Each row has a name. After each piece below comes the name of the row it's from, unless a question asks for something else. Each question is about the rows just above it. Places in a row count from 0.

Columns, left to right: B S Q C
[123 155 105 193] : P
[107 146 177 140] : L
[107 147 108  98] : Z
Which column holds [155 146] top down? : S
Go on from [107 147] to the end of its row. : [108  98]
Which column holds [177 108] top down? : Q
Row and place of [123] in the named rows: : P, 0
[146 107] is which row, read backwards? : L

Columns, left to right: numo vik monip vuber badus lofiv satag Vab Kega viz
[ 64 110 141 101 175  84 114 119 147 104] = X
[158 108 119 132  95  87 110 101 164 108] = E
[137 130 104 183  76  91 164 110 101 108] = M
[116 117 111  65 143  86 107 123 166 132] = F
[169 124 118 134  87 193 152 133 130 170] = T
[122 108 104  83 139  83 114 119 158 134] = J
[109 124 124 131 131  71 121 122 129 106] = V
[125 138 118 132 126 168 142 138  99 125] = H
[155 109 141 157 129 159 141 137  97 134] = K
[128 107 119 132 131 120 135 129 100 117] = Y
Which row holds [108 101 110 164] read backwards? : M
Go on from [108 119 132] to the end of its row. : [ 95  87 110 101 164 108]
Go on from [142 138  99] to the end of its row. : [125]
Row and place of [91] in the named rows: : M, 5
Go on from [109 141] to the end of its row. : [157 129 159 141 137  97 134]
Which column holds this, read top down? [164 101 166 130 158 129] : Kega
After [ 83 114 119], its row goes on with : [158 134]

Columns, left to right: G A W R
[188 132 155 155] = U
[176 157  90 155] = D
[144 125 131 119] = N
Where in the named rows is [125]? : N, 1
Where in the named rows is [132]? : U, 1
Which row holds this, read backwards? [155 155] : U
[176] is at row and place : D, 0

Columns, left to right: sase runi lalo Sepub Kupud Riz
[135 140 122 157 110 126]  Sabud
[147 132 139 194 129 135]  bar
[151 144 122 107 133 132]  Gur
[124 131 122 142 133 127]  Sadis
[141 104 127 132 129 151]  Lor
[147 132 139 194 150 135]  Sivur
Which column holds [110 129 133] top down? : Kupud
[126 135 132 127] is in which column, read top down? : Riz
Where in the named rows is [150]? : Sivur, 4
[140 132 144 131 104] is in which column, read top down? : runi
[110 129] is in which column, read top down? : Kupud

Columns, left to right: Peb gote Ruzul kose Zatev
[175 103  78 184 105] -> Zuru
[ 81 144 174  99 127] -> dunik
[ 80 159 179  86 140] -> tirak
[181  97  72 175 115] -> Zorad
[ 96 148 164  81 151] -> rimib
[135 128 141 135 113] -> nimu
[143 109 110 134 128] -> tivif
[ 70 156 187  81 138] -> Gev
[107 152 153 115 131] -> benof
[118 137 139 131 121] -> ruvap
Which column holds this, read top down? [175  81  80 181  96 135 143  70 107] : Peb
[128 134] is which row, read backwards? : tivif

Columns, left to right: fiso gan nazo geda Memat datos Zoke
[126  71 160 173  94 101  73]  Rar
[126  71  94 160 173 101  73]  Dur
[150 121  72  70  90  65 107]  Tede
Row and place of [150] in the named rows: : Tede, 0
Which column holds this, read top down? [173  90] : Memat
Which row holds [101  94 173 160] read backwards? : Rar
Where in the named rows is [121]? : Tede, 1
find: [126  71  94 160 173 101  73] : Dur
Which column holds [101 101] top down? : datos

Columns, left to right: Musez vaza Luvof Lavu vusof teme Zoson nuf sozup
[177 121 106 135  79 146 109 124 160] = bul
[110 145 163 160 170 151 149 138 143] = niz
[102  84  98 143 107 147  86  87  99] = fud
[177 121 107  98 143 146 109 101 103] = nane
[ 94 122  86 100  98  87 111 118  77] = Belu
Which row holds [107 143  98] read backwards? : fud
[135 160 143] is in which column, read top down? : Lavu

Columns, left to right: tutev nes mufos raf seveg
[158 140 123 117 153] = Pifef
[ 85 102 143 135 127] = reni
[128 140 123 117 153] = piz
[ 85 102 143 124 142] = Rit
[ 85 102 143 124 142] is in which row? : Rit
Which row holds this, read backwards? [117 123 140 158] : Pifef
Where in the named rows is [127]? : reni, 4
After [128 140 123 117], its row goes on with : [153]

Columns, left to right: Duzef fod peta Fug rov Mela Liba
[ 78 120 143 105 162 122  87] -> lifus
[ 82 131 171 105 109 129 116] -> giv
[115 142 163 101  76 145 111] -> pazan
[124 164 138  84  59 153  97] -> favi
[ 79 151 153 128  97 142  75] -> fute
[129] is at row and place : giv, 5
Which column holds [163 138 153] top down? : peta
Which column holds [143 171 163 138] top down? : peta

Columns, left to right: pom sifa Pogun vodi kesum duzop rubi toler fil
[135 139 139 110 138 155 136 135 131]  rikiz
[147 147 153 121 151 137 175 144 166]  zofi
[130 143 130 132 105 137 106 118 143]  zete
[161 153 140  98 134 123  85 123 114]  kato
[113 133 147 147 118 110 132 126 135]  Bosat
[115 143 139 146 110 125 124 146 122]  Nit
[149 179 143 150 109 129  86 176 133]  tofi
[145 127 142  94 147 152 129 153 131]  silel
[117 125 134 141  83 138 103 138 119]  lakob
[105 146 121 122 114 117 141 126 121]  biti
[ 92 119 115 101 121 147 150 128 102]  zutul
[131 118 127 142 143 142 131 131  96]  Mil
Which column holds [153 130] top down? : Pogun
Which row holds [121 153] read backwards? : zofi

Columns, left to right: guled nup leron siba daz pari
[122 113 129 121 137 136] -> dimu
[101 139 125 113 120 105] -> fafo
[ 96 120  97  87 143 112] -> gezu
[ 71 144 121  97 107  91] -> teka
[134 117 127 126 107 123] -> Sata
[133 117 127 126 135 143] -> Davor
[ 99 111  86  81 152 121] -> bafa
[131 101 110 108 155 152] -> Taf
[ 75 144 128 126 107  90] -> Nirek
[100 142 126 117 107 112] -> Kizam
[110 123 114 108 131 124] -> vimon
[110 139 142 131 106 122] -> Kopo
Go on from [133 117 127 126] to the end of its row. : [135 143]
After [ 99 111], its row goes on with : [ 86  81 152 121]
After [127 126 107], its row goes on with : [123]

Columns, left to right: mamab Mapek til runep nel Mukaz Niv Setok vuvi sasem
[ 79 135 140 121 149 173 164  87 181 177] -> kazak
[115 176  75 104  96 149 104  83 142  95] -> gaviv
[175 148  89  72  88 147 149 102 108  86] -> Rigi
[173 135 149 140  79 121 164  87 108 138] -> Raz
[ 91 109  97  91 111 127 140 150  81 168] -> Rozum
Where in the named rows is [72]? : Rigi, 3
Which row holds [ 87 164 121  79 140 149 135 173] read backwards? : Raz
Which column holds this, read top down? [149 147 121 127] : Mukaz
Where in the named rows is [109]? : Rozum, 1

Columns, left to right: Ditiv lok lunom nede
[139 129 159 123]  bur
[123 138 129 186]  dorap
[123 153 127 131]  geted
[124 153 126 131]  ses
[122 157 127 123]  tunev
Go on from [122 157 127] to the end of its row. : [123]
Go on from [123 153 127] to the end of its row. : [131]
[126 153] is which row, read backwards? : ses
Which row holds [124 153 126 131]? : ses
Which row holds this, read backwards? [127 157 122] : tunev

Columns, left to right: melud fiti kig kelid fabi Nudo posu ramu
[130 121 157 144 151 168 180  91] : duli
[128 129 127 130 128 132 130 127] : Sovi
[128 129 130 130 128 132 127 169] : bakef
[130 132 128 130 127 129] is which row, read backwards? : Sovi
Row and place of [168] in the named rows: : duli, 5
The rest of the row after [130 121 157 144 151]: : [168 180  91]

Columns, left to right: gukef Guli bariv linud
[154 127 129 171] = Tok
[154 128 166 194] = zovu
[157  97 166 194] = Guf
[171 194] is in which column, read top down? : linud
[ 97 157] is which row, read backwards? : Guf
Which column holds [194 194] top down? : linud
After [154 127], its row goes on with : [129 171]

Columns, left to right: lazu luref Nadus Buta mesu funod kop Nodut Zosib
[142 145 174 149 142 143 124 137 107] : Buvi
[130 166  76 162 117 133 152 117 137] : dono
[106 185 159 128 155 132  88 125 121] : Lotun
[152 163 149 142 143 128 132 135 150] : Zes
[146 152 163 152 142 143 128 132 111] : dus
[ 95 103 158 130 130 122 105 141 106] : nezep
[155 158 153 124  76 134 152 110  72] : kabe
The rest of the row after [133 152]: : [117 137]
Which column holds this, read top down? [128 143 122] : funod
Which row holds [132 128 143 142 152 163 152] read backwards? : dus

Columns, left to right: gigor zod Tigu dulav sobe Dipo Kupun
[124 169 109 147 177 121 127] : Nak
[125 139 109 148 180 123  97] : moz
[124 169 109 147 177 130 108] : Rigu
Which column holds [148 147] top down? : dulav
Which column holds this, read top down? [124 125] : gigor
After [139 109 148 180 123], its row goes on with : [97]
[130] is at row and place : Rigu, 5
Which row holds [ 97 123 180 148 109 139] read backwards? : moz

Columns, left to right: Sozo Tuko fem salur voni ral sugu
[115 164  86  81 157 182 121] -> garif
[ 90 108 170 179 124 101 141] -> vit
[116 177  93 156 141 141  93] -> Bese
Which column holds this, read top down? [157 124] : voni
Which column holds [ 81 179] top down? : salur
Which row holds this, read backwards? [182 157  81  86 164 115] : garif
Which column holds this, read top down? [ 86 170] : fem
Where in the named rows is [182]? : garif, 5
Which row holds [121 182 157  81] read backwards? : garif
Which row holds this, read backwards? [177 116] : Bese

Columns, left to right: puzug gaseg Pamom dor
[128 156 160 147] -> nazef
[147 167 159 144] -> zado
[135 129 175 138] -> Zeg
[146 136 184 140] -> dusa
[131  73 142  98] -> bes
[143 131 146 104] -> pemug
[131  73 142 105] -> sel
[130 104 151 110] -> bel
After [143 131 146], its row goes on with : [104]
[147 160 156] is which row, read backwards? : nazef

Columns, left to right: tak nobo Mevu kem
[158  81 179 179]  Vute
[162 105 105 131]  luz
[180  89 181 181]  Guk
[118 143 136 133]  Nud
[100 132 100  73]  mivev
[112 157  95  71]  duluk
[176 101 173 103]  sivad
[169 107 158  79]  Guvu
[159 142 116  92]  kizar
[ 84 162  89 146]  Fura
[ 87 146  91 165]  bopuz
After [142 116], its row goes on with : [92]
Row and place of [91] in the named rows: : bopuz, 2
Which column holds this, read top down? [100 112] : tak

Columns, left to right: gol rago fas Nemok
[116 105  85  95] -> Dip
[180 115  85 115] -> devod
[141 121 181 127] -> Domo
[180 136 175 127] -> Ribo
[164 136  71  84] -> rizen
[110 120 181 127] -> silur
[143 121 181 127] -> Nomu
[141] is at row and place : Domo, 0
Go on from [110 120 181] to the end of its row. : [127]
Go on from [143 121 181] to the end of its row. : [127]
Which column holds this, read top down? [136 120] : rago
After [180 115  85], its row goes on with : [115]
Which row holds this, read backwards? [181 121 143] : Nomu

